Here is a tiny trained network, its code and every weight. The questions are about switching its units off for an input and a target symbol, where a switched-off unit gives its printed mean instead of its output.

import numpy as np


def w(rows, s, z=0):
    codes = np.array(rows[::2]) - 128.0
    scale = np.full(codes.shape[1], s)
    scale[-1] = z or s
    return codes * scale


def softmax(a):
    e = np.exp(a - a.max(-1, keepdims=True))
    return e / e.sum(-1, keepdims=True)


def log_softmax(a):
    a = a - a.max(-1, keepdims=True)
    return a - np.log(np.exp(a).sum(-1, keepdims=True))


def net(x, mask):
    ids = ['ΛΣΦβεζμψ'.index(c) for c in x.split()]
    T = len(ids)
    res = E[ids] + P[:T]
    u = 0
    for l in range(3):
        r = res
        for j in range(2):
            rows = slice(4 * j, 4 * j + 4)
            q, k, v = (r @ M[l][rows].T for M in (Q, K, V))
            z = softmax(np.where(np.tri(T) > 0, q @ k.T / 4**0.5, -1e9)) @ v
            o = O[l][rows]
            res = res + np.where(mask[u + j], z, o[:, -1]) @ o[:, :-1]
        u += 2
    return log_softmax(res[-1] @ U[:, :-1].T + U[:, -1])


Q, K, V, O = {}, {}, {}, {}
E = w([
[136,94,140],'Λ',
[200,115,87],'Σ',
[200,137,186],'Φ',
[123,111,209],'β',
[122,112,131],'ε',
[171,132,130],'ζ',
[133,87,250],'μ',
[178,129,59],'ψ',
],0.013)
P = w([
[42,116,78],'0',
[154,144,145],'1',
[93,249,173],'2',
[199,101,180],'3',
[70,245,170],'4',
[213,80,195],'5',
[56,254,177],'6',
[199,61,182],'7',
[22,251,174],'8',
[197,28,174],'9',
],0.0078)
Q[0] = w([
[62,154,155],'0.h1',
[62,189,132],'0.h1',
[181,97,136],'0.h1',
[84,115,88],'0.h1',
[97,210,36],'0.h2',
[186,157,125],'0.h2',
[254,115,111],'0.h2',
[192,44,141],'0.h2',
],0.0088)
K[0] = w([
[171,52,115],'0.h1',
[139,142,81],'0.h1',
[67,94,139],'0.h1',
[85,145,124],'0.h1',
[148,215,152],'0.h2',
[112,89,125],'0.h2',
[97,94,1],'0.h2',
[95,119,32],'0.h2',
],0.0091)
V[0] = w([
[252,91,142],'0.h1',
[9,103,116],'0.h1',
[79,133,95],'0.h1',
[81,176,64],'0.h1',
[141,128,227],'0.h2',
[145,224,170],'0.h2',
[87,159,123],'0.h2',
[96,107,61],'0.h2',
],0.013)
O[0] = w([
[242,158,26,240],'0.h1',
[39,24,178,16],'0.h1',
[57,80,103,42],'0.h1',
[4,135,96,3],'0.h1',
[228,197,149,225],'0.h2',
[109,254,149,170],'0.h2',
[21,146,147,98],'0.h2',
[97,48,52,50],'0.h2',
],0.0081,0.0038)
Q[1] = w([
[109,202,150],'1.h1',
[143,153,137],'1.h1',
[176,119,132],'1.h1',
[165,130,130],'1.h1',
[84,249,85],'1.h2',
[43,212,122],'1.h2',
[164,56,119],'1.h2',
[110,145,143],'1.h2',
],0.012)
K[1] = w([
[115,95,132],'1.h1',
[190,96,129],'1.h1',
[134,108,147],'1.h1',
[196,101,113],'1.h1',
[149,238,125],'1.h2',
[186,254,73],'1.h2',
[136,52,206],'1.h2',
[117,131,87],'1.h2',
],0.0091)
V[1] = w([
[133,141,215],'1.h1',
[232,81,119],'1.h1',
[206,191,95],'1.h1',
[97,205,142],'1.h1',
[155,147,227],'1.h2',
[177,70,181],'1.h2',
[61,138,246],'1.h2',
[254,153,149],'1.h2',
],0.0077)
O[1] = w([
[143,171,68,158],'1.h1',
[2,103,56,247],'1.h1',
[60,152,174,218],'1.h1',
[196,235,156,100],'1.h1',
[68,133,246,169],'1.h2',
[69,20,204,141],'1.h2',
[32,208,144,163],'1.h2',
[185,105,222,155],'1.h2',
],0.0067,0.011)
Q[2] = w([
[9,159,129],'2.h1',
[97,114,150],'2.h1',
[254,86,58],'2.h1',
[178,117,165],'2.h1',
[57,89,145],'2.h2',
[235,225,182],'2.h2',
[164,224,166],'2.h2',
[131,118,88],'2.h2',
],0.0082)
K[2] = w([
[62,78,60],'2.h1',
[89,160,169],'2.h1',
[242,94,254],'2.h1',
[192,244,110],'2.h1',
[65,86,143],'2.h2',
[166,231,86],'2.h2',
[99,240,153],'2.h2',
[155,100,136],'2.h2',
],0.0073)
V[2] = w([
[98,161,138],'2.h1',
[51,64,116],'2.h1',
[154,129,132],'2.h1',
[83,101,154],'2.h1',
[162,84,125],'2.h2',
[68,50,116],'2.h2',
[123,133,84],'2.h2',
[125,2,164],'2.h2',
],0.0077)
O[2] = w([
[131,103,167,215],'2.h1',
[118,158,126,154],'2.h1',
[119,137,137,97],'2.h1',
[139,160,120,188],'2.h1',
[152,118,169,34],'2.h2',
[146,175,144,32],'2.h2',
[123,147,119,65],'2.h2',
[173,166,245,3],'2.h2',
],0.011,0.0024)
U = w([
[131,63,135,253],'Λ',
[254,160,177,102],'Σ',
[220,145,91,126],'Φ',
[53,143,194,97],'β',
[119,92,49,125],'ε',
[28,132,122,198],'ζ',
[124,205,123,149],'μ',
[184,225,202,16],'ψ',
],0.0092,0.0059)

Each question gives the input, a string of symbols that net reads in full, and the target symbol t.
The units are the heads (4 rows each of Q, K, V and O). Each row of codes is followed by its name. A weight is (code - 128) times the scale printed after its matrix; where a second scale follows, it is the last column's (O and U).
mask holds one flag per head, layer by layer. A switched-off head (its flag False) gives its mean, the last column of its rows in O, instead of its output. The means were averaged over made-up inputs and are rounded, as every weight is.
A unit's drop is (log p(t) with every unit on - log p(t) with that unit switched off) / (log p(t) with every unit on - log p(t) with every unit switched off).
The circuit of an input: a set's keep is (log p(t) with only the set's units on - log p(t) with every unit switched off) / (log p(t) with every unit on - log p(t) with every unit switched off). Starting from all 6 units, units are removed one at a time, each time the one whose removal leaves the highest keep (on an exact tie, the one counted first), for as long as the keep stays at least 0.8.
circuit, biggest first: the units of the circuit, biggest drop first
most important unit: the unit with the biggest drop
heads that matter: for each layer, one digit per head in row order, 1 if its drop is at least 0.15 and else 0, layers parted by /
input Λ Φ Φ, target Σ: circuit, biggest first : 1.h2, 0.h1
input β ζ ε Φ ψ ζ ε Λ, target ζ: heads that matter : 10 / 11 / 01
input ζ μ ζ μ β ε, target ε: circuit, biggest first : 0.h2, 2.h2
input ε ε ψ Φ, target μ: circuit, biggest first : 0.h1, 1.h2, 0.h2, 2.h2
input β ζ β ζ ψ ψ ζ Φ β Φ, target ζ: circuit, biggest first : 0.h1, 1.h2, 2.h2
input Φ ε Λ ε μ ε ε ε, target Λ: heads that matter : 01 / 01 / 11
input ε ε μ Φ ε μ ε Φ ε ε, target μ: circuit, biggest first : 0.h1, 0.h2, 1.h2, 2.h2
input Φ ε β Λ ψ ψ ψ β β ζ, target Λ: circuit, biggest first : 1.h2, 2.h2, 0.h2
input μ Σ μ Φ Φ Σ ζ Φ Φ Σ, target β: heads that matter : 10 / 11 / 00
input Σ Φ ζ β Λ ε, target Σ: circuit, biggest first : 2.h2, 0.h2, 1.h2
input ε Φ ε Σ, target μ: circuit, biggest first : 1.h2, 0.h1, 0.h2, 2.h2
input β ε ψ β Φ Λ Λ Λ ζ ε, target ζ: circuit, biggest first : 0.h1, 1.h2
input Φ β μ ε β Σ ε Σ, target Λ: heads that matter : 01 / 01 / 01
input Σ β ε Λ ε Σ ψ Λ, target Σ: circuit, biggest first : 2.h2, 0.h2, 1.h2
input μ Φ Σ ε μ ζ ψ ε, target β: circuit, biggest first : 1.h2, 0.h1
input Σ Λ ζ Λ ε Σ Φ Σ, target Σ: heads that matter : 01 / 11 / 01
input ζ ψ μ Φ, target ε: heads that matter : 10 / 01 / 00
input Φ β Φ Φ ζ Σ ζ Φ Σ, target Λ: circuit, biggest first : 1.h2, 2.h2, 2.h1, 1.h1
input Λ Φ μ Λ, target ψ: heads that matter : 11 / 10 / 01
input ψ ε ε ζ β μ β ζ, target Φ: heads that matter : 11 / 11 / 01
input Σ ψ Φ Σ Φ Λ, target Σ: circuit, biggest first : 2.h2, 1.h2
input Φ Φ Φ μ ζ Φ Φ ζ, target Λ: heads that matter : 00 / 01 / 11
input Φ ζ ε ζ Σ Φ, target Λ: heads that matter : 01 / 11 / 11
input β Λ μ β ζ μ Σ ψ μ Λ, target ζ: heads that matter : 10 / 11 / 00
input Φ ζ ε Σ μ β, target Λ: most important unit : 2.h2
input β Φ Λ Φ ζ β ζ β, target ζ: heads that matter : 10 / 11 / 01
